Below is a small trained network, with its code and all its weights. Each question gives an input and a target symbol and asks what happens when units are switched off, that is, made to give their printed mean instead of their output.

import numpy as np


def w(rows, s, z=0):
    codes = np.array(rows[::2]) - 128.0
    scale = np.full(codes.shape[1], s)
    scale[-1] = z or s
    return codes * scale


def f(y):
    return y / 2 * (1 + np.tanh(0.7978845608 * (y + 0.044715 * y**3)))


def softmax(a):
    e = np.exp(a - a.max(-1, keepdims=True))
    return e / e.sum(-1, keepdims=True)


def log_softmax(a):
    a = a - a.max(-1, keepdims=True)
    return a - np.log(np.exp(a).sum(-1, keepdims=True))


def net(x, mask):
    ids = ['ΘΨαγδζξπστω'.index(c) for c in x.split()]
    T = len(ids)
    res = E[ids] + P[:T]
    r = res
    for j in range(2):
        rows = slice(2 * j, 2 * j + 2)
        q, k, v = (r @ M[0][rows].T for M in (Q, K, V))
        z = softmax(np.where(np.tri(T) > 0, q @ k.T / 2**0.5, -1e9)) @ v
        o = O[0][rows]
        res = res + np.where(mask[j], z, o[:, -1]) @ o[:, :-1]
    y = f(res @ A[0][:, :-1].T + A[0][:, -1])
    res = res + np.where(mask[2:10], y, B[0][:, -1]) @ B[0][:, :-1]
    return log_softmax(res[-1] @ U[:, :-1].T + U[:, -1])


Q, K, V, O, A, B = {}, {}, {}, {}, {}, {}
E = w([
[112,131,152,148],'Θ',
[172,170,92,144],'Ψ',
[198,186,119,102],'α',
[163,187,46,134],'γ',
[160,146,157,125],'δ',
[151,149,101,161],'ζ',
[60,90,212,130],'ξ',
[103,146,60,156],'π',
[183,152,204,83],'σ',
[128,108,255,92],'τ',
[55,114,128,157],'ω',
],0.0079)
P = w([
[143,2,131,100],'0',
[55,224,150,106],'1',
[160,33,83,67],'2',
[93,216,178,200],'3',
[162,45,58,35],'4',
[134,162,194,243],'5',
[170,53,46,21],'6',
],0.008)
Q[0] = w([
[222,57,147,255],'h1',
[141,60,102,89],'h1',
[56,87,39,161],'h2',
[49,111,163,104],'h2',
],0.033)
K[0] = w([
[137,241,186,255],'h1',
[203,65,120,190],'h1',
[58,112,49,174],'h2',
[46,71,182,110],'h2',
],0.031)
V[0] = w([
[5,87,168,169],'h1',
[186,152,238,66],'h1',
[88,112,105,134],'h2',
[162,139,80,126],'h2',
],0.018)
O[0] = w([
[166,143,202,2,67],'h1',
[16,90,87,104,251],'h1',
[191,141,171,104,95],'h2',
[95,98,197,116,152],'h2',
],0.013,0.0018)
A[0] = w([
[138,111,114,66,126],'n1',
[159,58,102,66,64],'n2',
[93,148,186,164,128],'n3',
[105,222,184,175,175],'n4',
[194,81,88,113,179],'n5',
[91,213,160,203,1],'n6',
[147,4,162,144,139],'n7',
[134,232,185,181,50],'n8',
],0.018,0.0096)
B[0] = w([
[141,109,182,167,227],'n1',
[112,152,56,146,194],'n2',
[127,148,92,132,158],'n3',
[189,171,84,75,243],'n4',
[53,108,105,124,238],'n5',
[115,148,226,200,179],'n6',
[118,147,192,88,254],'n7',
[105,5,126,169,194],'n8',
],0.025,0.0067)
U = w([
[187,172,120,72,117],'Θ',
[170,157,103,195,139],'Ψ',
[128,226,136,215,87],'α',
[153,75,164,253,35],'γ',
[145,218,43,114,108],'δ',
[167,133,66,151,127],'ζ',
[180,172,241,127,32],'ξ',
[150,47,67,154,26],'π',
[58,91,8,211,155],'σ',
[68,83,226,134,223],'τ',
[177,66,190,120,1],'ω',
],0.0045,0.0044)

Each question gives the input, a string of symbols that net reads in full, and the target symbol t.
The units are the heads (2 rows each of Q, K, V and O) and the neurons (one row each of A and B). Each row of codes is followed by its name. A weight is (code - 128) times the scale printed after its matrix; where a second scale follows, it is the last column's (O, A, B and U).
mask holds one flag per unit, heads first, then neurons. A switched-off unit (its flag False) gives its mean, the last column of its rows in O or B, instead of its output. The means were averaged over made-up inputs and are rounded, as every weight is.
A unit's drop is (log p(t) with every unit on - log p(t) with that unit switched off) / (log p(t) with every unit on - log p(t) with every unit switched off).
The circuit of an input: a set's keep is (log p(t) with only the set's units on - log p(t) with every unit switched off) / (log p(t) with every unit on - log p(t) with every unit switched off). Starting from all 10 units, units are removed one at a time, each time the one whose removal leaves the highest keep (on an exact tie, the one counted first), for as long as the keep stays at least 0.8.
units of the circuit, in order: the units of the circuit, biggest drop first
unit that matters most: the unit with the biggest drop
top k neurons: the k neurons with the biggest drops, biggest first
which heads matter: for each layer, one digit per head in row order, 1 if its drop is at least 0.15 and else 0, layers parted by /
input Θ Θ π γ ζ ξ, target γ: top 2 neurons	[n8; n6]
input γ ω ω σ, target ω: which heads matter	10
input α Θ ζ γ δ Ψ, target γ: units of the circuit, in order	[n8; h1]
input ξ π Ψ δ, target π: units of the circuit, in order	[n8; h1; n4]
input Ψ δ α Ψ, target δ: unit that matters most	h1
input ζ τ γ π Ψ, target τ: units of the circuit, in order	[h2; n4]
input σ π ω π Ψ γ, target π: units of the circuit, in order	[n8; h1; n4]
input π Θ π ξ Θ γ, target ξ: which heads matter	10
input α δ τ ω τ τ, target ω: which heads matter	10
input γ α δ Ψ, target α: top 2 neurons	[n6; n8]
input π ξ Ψ π, target ξ: which heads matter	10
input ξ ζ ξ γ α α, target γ: which heads matter	10
input δ σ τ δ π σ, target δ: top 2 neurons	[n8; n1]
input γ ω γ δ, target ω: units of the circuit, in order	[h1; n8; n4]
input γ γ γ π γ Θ, target π: unit that matters most	n8
input ξ ω ξ, target σ: units of the circuit, in order	[h2; n5]
input γ ξ α τ, target ξ: units of the circuit, in order	[h1; n5]
input ξ π γ α τ ξ, target α: units of the circuit, in order	[h1; n6; n8; n3]
input α α ξ α, target α: units of the circuit, in order	[n6; h1; n8; n4]
input ξ ξ π α π ζ, target α: units of the circuit, in order	[n6; h1; n8; n3]
input γ α δ ξ Θ Ψ π, target τ: top 3 neurons	[n4; n7; n2]
input α α α σ δ δ, target σ: units of the circuit, in order	[h1; n7]
input τ ξ π ξ ξ, target σ: unit that matters most	h2
input σ Θ Ψ, target τ: top 2 neurons	[n7; n4]
input Ψ π δ Ψ Ψ, target σ: top 2 neurons	[n5; n1]
input γ σ ξ δ γ, target τ: top 3 neurons	[n4; n2; n7]
